Here is a tiny trained network, its code and every weight. The questions are about switching its units off for an input and a target symbol, where a switched-off unit gives its printed mean instead of its output.

import numpy as np


def w(rows, s, z=0):
    codes = np.array(rows[::2]) - 128.0
    scale = np.full(codes.shape[1], s)
    scale[-1] = z or s
    return codes * scale


def norm(h):
    return h / np.sqrt((h * h).mean(-1, keepdims=True) + 1e-5)


def f(y):
    return np.maximum(y, 0)


def softmax(a):
    e = np.exp(a - a.max(-1, keepdims=True))
    return e / e.sum(-1, keepdims=True)


def log_softmax(a):
    a = a - a.max(-1, keepdims=True)
    return a - np.log(np.exp(a).sum(-1, keepdims=True))


def net(x, mask):
    ids = ['αβδεζηθπστω'.index(c) for c in x.split()]
    T = len(ids)
    res = E[ids] + P[:T]
    r = norm(res)
    for j in range(2):
        rows = slice(2 * j, 2 * j + 2)
        q, k, v = (r @ M[0][rows].T for M in (Q, K, V))
        z = softmax(np.where(np.tri(T) > 0, q @ k.T / 2**0.5, -1e9)) @ v
        o = O[0][rows]
        res = res + np.where(mask[j], z, o[:, -1]) @ o[:, :-1]
    y = f(norm(res) @ A[0][:, :-1].T + A[0][:, -1])
    res = res + np.where(mask[2:10], y, B[0][:, -1]) @ B[0][:, :-1]
    return log_softmax(norm(res)[-1] @ U[:, :-1].T + U[:, -1])


Q, K, V, O, A, B = {}, {}, {}, {}, {}, {}
E = w([
[107,173,110,156],'α',
[85,174,85,157],'β',
[79,174,72,162],'δ',
[72,202,57,136],'ε',
[98,164,28,177],'ζ',
[103,193,25,147],'η',
[104,168,22,172],'θ',
[161,226,66,114],'π',
[144,80,153,40],'σ',
[83,76,120,224],'τ',
[254,116,130,186],'ω',
],0.0062)
P = w([
[79,193,96,244],'0',
[107,161,54,226],'1',
[117,142,62,190],'2',
[115,121,52,159],'3',
[116,105,50,132],'4',
[133,86,51,103],'5',
[127,78,46,83],'6',
[119,53,1,75],'7',
],0.0038)
Q[0] = w([
[138,97,192,143],'h0',
[196,60,135,99],'h0',
[108,102,250,55],'h1',
[134,116,132,163],'h1',
],0.02)
K[0] = w([
[76,128,63,255],'h0',
[77,236,201,226],'h0',
[118,223,136,203],'h1',
[162,136,117,87],'h1',
],0.011)
V[0] = w([
[111,77,87,148],'h0',
[155,181,110,116],'h0',
[250,125,125,152],'h1',
[126,87,156,179],'h1',
],0.015)
O[0] = w([
[69,50,87,78,253],'h0',
[202,227,127,2,228],'h0',
[38,220,3,189,204],'h1',
[247,113,1,179,162],'h1',
],0.0085,0.0039)
A[0] = w([
[43,55,167,157,138],'n0',
[52,65,184,176,175],'n1',
[175,39,92,192,166],'n2',
[83,175,150,52,3],'n3',
[2,139,109,63,157],'n4',
[127,82,136,65,125],'n5',
[143,63,237,56,159],'n6',
[65,52,145,171,192],'n7',
],0.0079,0.003)
B[0] = w([
[179,135,65,52,185],'n0',
[156,128,112,17,181],'n1',
[140,204,179,43,208],'n2',
[20,116,158,101,168],'n3',
[114,29,137,114,254],'n4',
[145,115,134,228,201],'n5',
[96,174,88,253,234],'n6',
[144,176,87,40,196],'n7',
],0.0064,0.0047)
U = w([
[167,152,150,143,166],'α',
[143,121,146,160,195],'β',
[134,112,141,168,213],'δ',
[102,134,196,145,211],'ε',
[92,74,125,160,54],'ζ',
[42,122,161,129,86],'η',
[63,77,137,136,1],'θ',
[99,231,179,45,98],'π',
[188,77,232,97,125],'σ',
[250,118,90,78,147],'τ',
[91,184,19,150,113],'ω',
],0.016,0.0039)

Each question gives the input, a string of symbols that net reads in full, and the target symbol t.
The units are the heads (2 rows each of Q, K, V and O) and the neurons (one row each of A and B). Each row of codes is followed by its name. A weight is (code - 128) times the scale printed after its matrix; where a second scale follows, it is the last column's (O, A, B and U).
mask holds one flag per unit, heads first, then neurons. A switched-off unit (its flag False) gives its mean, the last column of its rows in O or B, instead of its output. The means were averaged over made-up inputs and are rounded, as every weight is.
A unit's drop is (log p(t) with every unit on - log p(t) with that unit switched off) / (log p(t) with every unit on - log p(t) with every unit switched off).
The circuit of an input: a set's keep is (log p(t) with only the set's units on - log p(t) with every unit switched off) / (log p(t) with every unit on - log p(t) with every unit switched off). Starting from all 10 units, units are removed one at a time, each time the one whose removal leaves the highest keep (on an exact tie, the one counted first), for as long as the keep stays at least 0.8.
circuit, biggest first: the units of the circuit, biggest drop first
top k neurons: the k neurons with the biggest drops, biggest first
which heads matter: for each layer, one digit per head in row order, 1 if its drop is at least 0.15 and else 0, layers parted by /
drop when u is switched off: that unit's drop, to one decimal
input τ ω θ ω π α β, target π: which heads matter	11
input θ π ε η δ, target η: circuit, biggest first	[h1 n6]
input θ τ ε π ε, target π: circuit, biggest first	[h0 h1]
input σ ε θ, target σ: which heads matter	01
input π θ α, target π: which heads matter	11
input δ π β, target π: circuit, biggest first	[h1]
input β α θ ε η β, target η: which heads matter	01
input α α θ η ζ, target θ: which heads matter	01
input ω π δ η δ ζ, target η: circuit, biggest first	[h1 n3]
input α ω β τ τ η θ, target τ: drop when h1 is switched off	0.7
input β β σ σ, target σ: drop when h1 is switched off	0.6
input β ζ π η δ, target π: drop when n7 is switched off	-0.1
input ω ε π ζ, target π: drop when h0 is switched off	1.0
input θ θ δ τ π η, target τ: top neuron	[n2]
